Table B holds the same points as the rows below and some others, measured another way and shuffled. Each row below is followed by which row of B it is.
B:
0: [-234   62  247  -73  -36   -6  281  103 -115   36  -51   66  244 -203
  -55  279  345  289  109  236]
1: [-154   16  -51 -278 -109  189   46  -97  236  140   13   75  -42 -188
   12   55   93  -67  150  106]
2: [-217  182  -33 -112   12 -121  339  147  204   61  -51   30  384  -59
  156  105  286  199  -17  216]
3: [ 197 -127  141  363  216  121  -25 -153 -190 -140   39  236   43  -66
 -366  134 -342  228  204 -235]
4: [ -76  282  -89  -80  218  229 -184 -219  307    5 -176   94 -111   51
 -250  -25   14    6  269  176]
5: [ 474   24  271  463  453   19  -62  151 -443 -165 -150 -334  158  309
   44 -252 -413 -132 -546 -264]
6: [  61   97  -29 -127  -52  -58   40   21  184   54  -51  -16  234  101
  111 -214 -167   26  -29   38]
7: [   7  245  114 -184   19   31 -125   28  113   -4 -192  -59   47   11
  139   70 -117  -77  -13   19]
8: [ 249 -192 -349  428  388  128  270 -120  119   83  233  -91  282  382
 -324 -834  -89   46 -152  142]
9: [ 121  -77   -9  143  245  231   27  -74  -60  -30   12  -46  -60  -61
  -23   65 -117 -134 -123 -164]
10: [ 169 -152   37  187  159   30  236   64 -170  -31   66 -102  246   35
   95  -63 -100   22 -265 -123]
11: [  84 -164  -81 -174   14  319 -101 -307   31  -24   27   10 -120  -50
  -62   81 -106  -68  126  -55]
12: [ 129   -7  376  144  136  132   69 -107 -289  -50 -233  131   88 -157
 -356  181 -118  283  -67 -138]
13: [-224  547  317    5  173    5   19  272  176  174 -352   15  -12 -187
  -88   51  150  -80  -97  174]
14: [ 166 -132  154 -156   27  158  -17 -336 -241 -225 -198   83  146  -40
  -83  445 -108  335   52 -161]
15: [ 147  -65  203  -45   44  146  126  -55 -152   45 -172  -25   91 -138
  -44   44 -109   29 -298 -172]
16: [ 139  125  241 -381 -138    6   64 -105  -17   49 -414  -51  258  -34
   75   14 -118  164 -342  -75]
17: [ -64  124  -91 -295    6  101   62  -79  212   71 -115 -128  140   76
  130 -109  149  -32  -70  216]
18: [-137  193  115  -46   11  -50  -29  -12   81 -100  -68  168  164  -53
  -53  302   16  262  365  123]
19: [ 314  258   -2   79  447  151 -219 -142   -5 -169 -342 -241   29  333
   38 -102 -252 -114 -334 -114]
20: [  73  210  -32 -107  115   65 -161 -160  202  -85 -200   66   58   77
  -12   84 -209   50  103  -50]
21: [ 383  184   11  197  467  245 -250 -139    4  -59 -289 -207 -120  258
 -104 -310 -402 -275 -387 -217]
22: [ 141   52  143 -179 -123  -58    7  -46   23  -12 -167   33  251   17
   67  -21 -262  139  -69 -106]
23: [  63  152  217  165  197  -20  -28  147 -169  -92  -78 -117  132   72
   60   81  -77   12  -52   17]
24: [ 241 -117   -3  -69   11  -10  108 -109  -90  -64  -53 -107  341  193
   86 -166 -180  152 -202  -52]
25: [  14  153  374   52   80  -71  109    4 -252 -117 -267   96  315  -21
 -202  244   39  448   35   72]
26: [ -44  377   44 -402   49  119 -124 -123  292   13 -426  -32  -13  -60
  161  223  -13  -75 -136  -14]
27: [  82  -29   29  -91  -15   97 -116   -9  -13  -20   65 -116   13   57
  160  -50 -173 -151   51   -6]
28: [ 127 -376   25  246  111  147  155 -168 -298 -171  234  119  143  -75
 -146  263  -99  249  192 -154]
29: [ 241   45   57  -17  163  138   80  -55   12   98 -229 -149  104   67
  -21 -311 -191 -106 -469 -131]
30: [-173  165  489   53   69  105  -17   17 -258 -114 -222  265  -54 -421
 -225  770   80  284  285  -73]
31: [ -85  208  -63  364  374   19  108   43  144  -34   30  122  153   79
 -279  -74   82  167  222  186]
32: [  61 -128    3  384  352  224 -123   -3 -229 -196  267  -79 -137   44
  -26  208  -79 -144  242  -39]
33: [-296  293  101 -320 -203  -65   20 -137  330    8 -195  420  195 -226
 -213  382   96  467  566  199]
34: [-323  311  -20  113   17 -221  279  332  354  129   91  199  298 -142
   66   27  153  127  252  218]
35: [ 305  152    1 -269  107   99   -7  -40  114   76 -382 -306  109  123
  349 -228 -269 -302 -725 -256]
36: [ 282 -149  183  251  277   87  184 -176 -360 -186 -153   30  285   48
 -240  154 -123  375 -211 -196]
37: [-283  117   94 -248 -108   99  190 -153  197   67 -153  337  105 -354
 -214  420  238  349  312  122]
38: [ -19 -113  520 -183 -193   75   22  -11 -469 -111 -130   49   87 -303
   31  612   16  239   76  -92]
39: [ -68  -56   45  131    3  -38   93   90  -20 -113  173  190  125 -200
  123  428 -123  103  279 -155]
40: [ 382 -404  -25  398   95  -36  169   79 -267 -105  321  -38  271   80
  153 -161 -507  -21 -193 -403]
41: [ 119  349   86 -176   90   23 -169  -20  223  -15 -369   -8   20  -15
  168  112 -324 -125 -207 -225]
42: [  16   40   57 -283  -80  198 -121  -96  107   79  -90  -50  -92  -96
   95   18 -107 -180   -5  -20]
43: [ 111  -93 -279  -39  128  199   51  -82  242   61  102  -88  -25    8
  214 -132 -170 -309 -178 -167]
44: [  56  203  213 -286  -41   53  109   66   77  166 -366 -113  119 -136
  156  -42  -52 -104 -468  -89]
45: [ -47  255  384  -27  -78 -243  138  337 -108  -10 -190    8  324 -136
  252  263  -80  134 -142  -65]
46: [ 179  -79  -77  177  239   54  126  126  -98  -26  111 -296  182  206
  249 -246  -69 -200 -324  -19]
47: [-289  234  343 -108 -152  -52  147   71   89   87 -173  383  135 -413
 -242  417  100  367  345   82]
48: [-102 -170  129  288  -12  -65  245  -53 -132  -90  227  403  306 -163
 -396  228    1  565  556   71]
49: [-368  313  -76 -389 -291 -105  -17  152  532  153   38  170   88 -191
  269  148   65  -59  426  222]
50: [ 265 -115  169 -123  -70  111   31   17 -115  144  -93 -211   92   30
   99 -384 -288 -196 -428 -135]
51: [ 219 -160   44  -21   28   22   51   -9 -186 -127   21 -135  203   61
  292  128 -225  -19 -198 -213]
52: [  35  102  -56  -92   58   79 -122  -43  148  -32   -9  -45   33   80
  106  -21 -137  -98  104   28]
53: [-147  432   75 -336  -75 -113   69   64  353  112 -341   46  259  -22
  105  -12   75  128  -48  180]
54: [ 258 -114  242    4  123  112   15  -71 -367 -186 -166 -134  124  -31
  171  357 -195   43 -312 -308]
55: [-154  259  -54   95   81 -207  136  283  252  -27   63   75  266  -27
  286  156  -36   10  126   27]
56: [  27  209  108 -363 -169  -56   64   -4  227  108 -309   35  217 -100
  174   16 -158   47 -204  -91]
57: [  -6  156   68  -59    5   28    3   -2  187   69 -118  127   69 -105
  -53   -3 -169   20   51  -53]
58: [ -60   90  -94   46  232  180  207  -84  178  121  -74   -3  102    6
 -208 -218  193   45  -87  183]
59: [-134  -58  448 -378 -340   -2   66  -35 -275 -120 -158  222  130 -465
  160  900   21  332  215 -174]
60: [ 301 -134  228  318  367  225  -25   90 -462 -117  -17 -316  -63   50
  112   59 -181 -264 -422 -247]
61: [-280  405   54   34   46 -203  219  262  346   75 -105  247  267 -202
   58  224   94  172  168   97]
62: [  82  140 -108 -286   67  174  -54  -82  239   86 -181 -198   -1   74
  235 -155  -82 -274 -285  -13]
63: [ 178  233  343  183  266  -15  -50  146 -262  -95 -266 -189  155  144
   -5  -18 -139   30 -272  -18]
64: [  18  131  434  112  150   59  186   39 -260   45 -300   50  189 -130
 -344   43  103  296 -182   71]
65: [ -53  106   43 -318 -117   37  -82   -9  118  -73  -93    0   36 -142
  375  421  -98  -90   63 -120]
66: [-229   77   26 -368 -217   66  171 -148  279   62 -136  334  113 -398
   13  492   93  243  242  -48]
67: [-101   66  -97    1  114  -20  291   44  112   71   38 -103  354  162
  -22 -274  297  170  -18  371]
68: [-448  467  367 -294 -146 -115  115  243  177   23 -312  292   82 -543
  200  902  244  184  234    6]
69: [ 344 -119 -298  -62  155  146  -50  -38  126   29   89 -407   69  339
  413 -513 -314 -469 -464 -137]
70: [ 110  -23   81  241  175  -13   -6   66 -149 -171   80   18  139   18
   88  227 -214   54   81 -159]
71: [ 290   62  -37  381  414    8  -35  107 -109 -106   29 -287  174  392
   60 -406 -250 -152 -260  -14]

[ 313  397   20 -373 -288  364   27 -339  166 -251 -242  -62  287 -129
   21 -113  669  -34   96   92  583 -250  237 -334 -107 -383  176  385
   95]
29
[ 845  142   41 -397 -157  167 -386 -295  212 -106  138 -490  459 -237
 -135  -68  690 -290  117   10  247 -253 -356  144  143 -348  481  221
  351]
54
[ 436  196  269 -257 -299  370   54  -92  182 -430 -296 -118  370 -227
 -244  273  663 -104  331   23  250 -198  441  -18   40 -180  164  223
  -52]
62
[ -71  400 -276 -469  -86  291 -130 -302  -75   91   -6   -7    5   69
   84 -180  351   59 -474  237  399   61  -27 -334  260 -537  397  148
  369]
3
[-234  -36  300  358 -124   -9  161  378  399  -23   22    9  -58   -4
  162 -396  223   57  110  -70   74   51  577   88 -458  406 -474  131
   34]
22
[-341 -180 -194   58  157 -209   50   -1  287  130  -62  129 -509  225
  545 -109 -179  246   68   62  360  156  357   71 -325  280 -224 -131
  242]
48
[ 218   48  328 -339  230    2    7  -61  -54   -4  429 -240 -374 -232
  219  568  144  318  416 -240   57  453  341  526  -26  480  287 -198
  193]
32
[ 556  423  -20 -493 -263  336 -144 -457  146 -194  -62 -261  391 -221
  -30 -171  710  -57   41    6  589 -295 -164 -237  -65 -502  348  446
  201]
15
[  18 -195  -66  276  264 -427 -223   86  346  304  325 -192 -275 -255
   95  -44 -202 -101 -125 -207  -55  136 -666  487  158  229  -87   57
  292]
51
[ 684  308  620 -202  116  131 -261   45  142  139  462 -405  296 -363
  -64 -122  594  -46  396  -21    0  199   24    6 -258  149  222  320
  156]
65
[-112 -483  -88  357  360 -550   27   67  512  110 -214  155 -581  -10
  471  332 -360   -3  495   -5  207   86  143  340 -156  538 -369 -156
  102]
67
[ 503  212  296 -491   39  281   11 -306  136 -270 -306   -6   90 -163
  100  415  372  264  685  101  522   12  501 -289 -396  -87  189  232
 -120]
43
[ 133 -316   92 -105  536 -307 -259    4  237  237  180  -93 -440  -51
  296  277 -521  482  355  -95  106  400 -229  270 -434  314  -16 -101
   92]
60
[  86  -58  100   -8   -4  128 -168  193  215  -84 -221  -16  190  -97
 -331   98   37  -10 -100  127  -64   29  -49  -33  117 -253   41  117
  -23]
26
[ 371  318  100 -534 -200  501 -184 -185  106 -128 -203  -90  389  208
   98 -406  607  170   72  371  495  -89  517 -605 -482 -470  244  258
  161]
47
[-387 -382 -226  176  279 -281 -175  246  278  268   10   80 -440  271
  297 -141 -430  180 -214  155  -10  283   48  182 -105  177 -172 -259
  287]
5
[ 138 -206  -89  224   95 -273 -216   78  375   92   69 -177  -47 -249
 -102   49  -43 -215 -105 -123  -44  -47 -554  410  271   17  -36   83
  213]
14
[-255  103  242  364  241 -206  -59  261  369  371  201   58 -172 -148
  171 -534 -150  170  -74  -36   91  234 -177 -181 -492  217 -445  385
   38]
56
[-627 -151 -282   33  374 -297   66    9   84  285   69  232 -799  109
  449  242 -515  367 -181   -5  183  443   75  213   71  283  -92 -240
  246]
31
[ 344   14 -121 -448 -267  341 -180 -126   79 -235 -159 -202  238  213
   24   13  613 -140  -26  286  243 -137  505   16  167 -307  419 -167
  375]
55
[ 144   96  152   73    0 -102  -99   57  289  193  374 -256  -62  -61
  317 -439  417 -104   66  -43  176   70  118  175 -230  287  -61  108
  386]
25
[-154 -233  -17   93   67  -47   67  112  265 -222 -387  155 -174 -172
 -198  533 -277  158   83 -103   48   49   19  243  140    1 -134    1
 -164]
11
[-582 -191  -65  305   -8  -45   97  402  200  -13 -111  159 -271   15
 -127   71 -232   73 -386  -25 -181  201  190  282  251  124 -240 -136
   59]
20
[-143 -328 -435  127  119 -350 -132 -129  395   76  -97  -16 -374   16
  281   13 -300   35 -137 -109  299  -78 -427  350   45   23 -114  -68
  286]
36
[-515 -305 -372  214  107 -267    9  173  183  120  -45  115 -502  113
  155  206 -246  -83 -385   40  -58  174   28  456  514  151  -43 -341
  337]
71
[ 299  222  295 -190  -57  205  -61   57   73  -37   90 -158  137 -126
  -42  109  578 -159  179  147   41  117  438    9  154   35  235   62
  201]
19
[ -18  103    2 -296  -16  152   17 -106  109  -16    1  -22 -189  187
  417 -113  290  248  143  121  419  133  616  -92 -352   98   70  -53
  258]
34
[ -21 -151  212   68  298 -136  -60   85  377   60 -121   91 -219  -83
  189  -13 -371  499  366  -89  269  185   19  -86 -743  198 -344  223
 -166]
66
[ 383 -411 -132   30   38 -106 -473  131  407   -6 -105 -265  237   23
 -201 -119  -73 -113 -110   87  -65 -131 -483  254   11 -263   91  -25
  210]
38
[-215 -463 -321   81   62 -125 -213  232  244   17 -182    4 -192  242
  -21  108 -259  -22 -323  170 -123   73    9  340  294  -79   39 -360
  279]
23
[-214  175  -36  160   49 -128  -51  -13  283  186  246  -77 -132 -318
    4 -360 -114  184 -360 -314  207   66 -657  114 -148  -41 -211  414
  108]
44
[ 337  293  529  -81   83  109  -45  105  134   98  284 -183   80 -251
   61  -32  534  -47  374   39   57  235  399  -40 -170  266   73  212
  127]
27
[ 249  179  253 -192 -180  304    5   70   96 -197  -92 -108  216  -87
 -127  148  617 -160  157  148   68    4  567   -8  161  -53  202   46
  123]
52
[  29 -438   39  122  216 -299   26   70  385  -91 -115   -6 -434  -10
  331  408 -218  181  519 -135  168  117  313  485 -269  510 -214 -217
   61]
46
